Below is a small trained network, with its code and all its weights. Each question gives an input and a class and asks what happens when units are switched off, that is, made to give their printed mean instead of their output.

import numpy as np


def w(rows, s, z=0):
    codes = np.array(rows[::2]) - 128.0
    scale = np.full(codes.shape[1], s)
    scale[-1] = z or s
    return codes * scale


def f(y):
    return y / 2 * (1 + np.tanh(0.7978845608 * (y + 0.044715 * y**3)))


def log_softmax(a):
    a = a - a.max(-1, keepdims=True)
    return a - np.log(np.exp(a).sum(-1, keepdims=True))


def net(x, mask):
    res = np.array(x, float).reshape(1, 4) / 4 @ E
    y = f(res @ A[0][:, :-1].T + A[0][:, -1])
    res = res + np.where(mask, y, B[0][:, -1]) @ B[0][:, :-1]
    return log_softmax(res[-1] @ U[:, :-1].T + U[:, -1])


A, B = {}, {}
E = w([
[88,47,146,73,69,230,61],'x0',
[84,189,124,94,125,71,162],'x1',
[190,158,253,134,145,160,53],'x2',
[237,28,197,14,178,231,240],'x3',
],0.0068)
A[0] = w([
[117,38,91,130,52,180,58,150],'N1',
[66,183,115,159,99,113,12,34],'N2',
[177,176,255,172,128,124,61,113],'N3',
[142,89,158,90,116,118,137,11],'N4',
[121,113,58,172,81,93,92,58],'N5',
[219,204,84,158,193,98,158,171],'N6',
[131,125,120,216,158,125,71,3],'N7',
[97,157,189,180,74,98,78,34],'N8',
],0.0083,0.0036)
B[0] = w([
[87,31,158,179,87,73,120,236],'N1',
[189,48,74,114,195,85,70,255],'N2',
[82,179,107,192,67,195,203,223],'N3',
[130,50,130,56,178,125,144,136],'N4',
[167,146,2,114,191,214,145,200],'N5',
[89,106,197,167,129,79,53,213],'N6',
[176,122,217,145,179,100,167,155],'N7',
[159,141,74,94,159,216,157,182],'N8',
],0.0089,0.0063)
U = w([
[86,81,198,141,123,91,64,254],'0',
[255,94,118,67,197,177,128,21],'1',
[101,92,151,159,98,112,137,124],'2',
[88,148,76,178,44,186,232,85],'3',
],0.0085,0.0029)

Each question gives the input, the list of numbers given to net, and the class t.
The units are the neurons (one row each of A and B). Each row of codes is followed by its name. A weight is (code - 128) times the scale printed after its matrix; where a second scale follows, it is the last column's (A, B and U).
mask holds one flag per neuron, in row order. A switched-off neuron (its flag False) gives its mean, the last column of its row in B, instead of its output. The means were averaged over made-up inputs and are rounded, as every weight is.
A unit's drop is (log p(t) with every unit on - log p(t) with that unit switched off) / (log p(t) with every unit on - log p(t) with every unit switched off).
The circuit of an input: a set's keep is (log p(t) with only the set's units on - log p(t) with every unit switched off) / (log p(t) with every unit on - log p(t) with every unit switched off). Starting from all 8 units, units are removed one at a time, each time the one whose removal leaves the highest keep (on an exact tie, the one counted first), for as long as the keep stays at least 0.8.
circuit, biggest first: the units of the circuit, biggest drop first
most important unit: the unit with the biggest drop
top k neurons: the k neurons with the biggest drops, biggest first
drop when u is switched off: that unit's drop, to one decimal
input [-2,7,-8,-8], class 1: most important unit : N2
input [-1,6,6,-6], class 1: top 3 neurons : N2; N8; N1
input [8,2,-2,6], class 0: top 2 neurons : N1; N5
input [4,8,3,-8], class 1: circuit, biggest first : N2; N8
input [-4,-8,5,2], class 2: circuit, biggest first : N5; N3
input [5,-8,-6,7], class 2: top 3 neurons : N1; N2; N5
input [6,-4,3,4], class 0: top 2 neurons : N1; N5
input [7,-6,-4,2], class 0: top 2 neurons : N1; N3
input [0,2,3,0], class 3: circuit, biggest first : N2; N6
input [-5,7,-5,-8], class 1: circuit, biggest first : N5; N2
input [-6,4,-4,2], class 0: top 3 neurons : N6; N3; N5
input [7,0,-5,4], class 0: top 4 neurons : N1; N3; N5; N8
input [-6,3,-6,2], class 0: top 4 neurons : N6; N3; N5; N8
input [7,-8,2,7], class 2: circuit, biggest first : N1
input [-5,-4,7,-5], class 3: top 2 neurons : N3; N8
input [-4,3,2,-7], class 1: top 4 neurons : N2; N8; N5; N1
input [5,-8,6,-8], class 1: top 3 neurons : N2; N8; N5
input [-2,-4,8,-7], class 3: top 3 neurons : N3; N8; N4
input [-2,7,1,-8], class 1: drop when N8 is switched off : 0.1
input [6,1,3,-8], class 1: drop when N8 is switched off : 0.3
input [-4,6,1,-6], class 1: drop when N1 is switched off : 0.2
input [-8,6,3,8], class 0: circuit, biggest first : N6
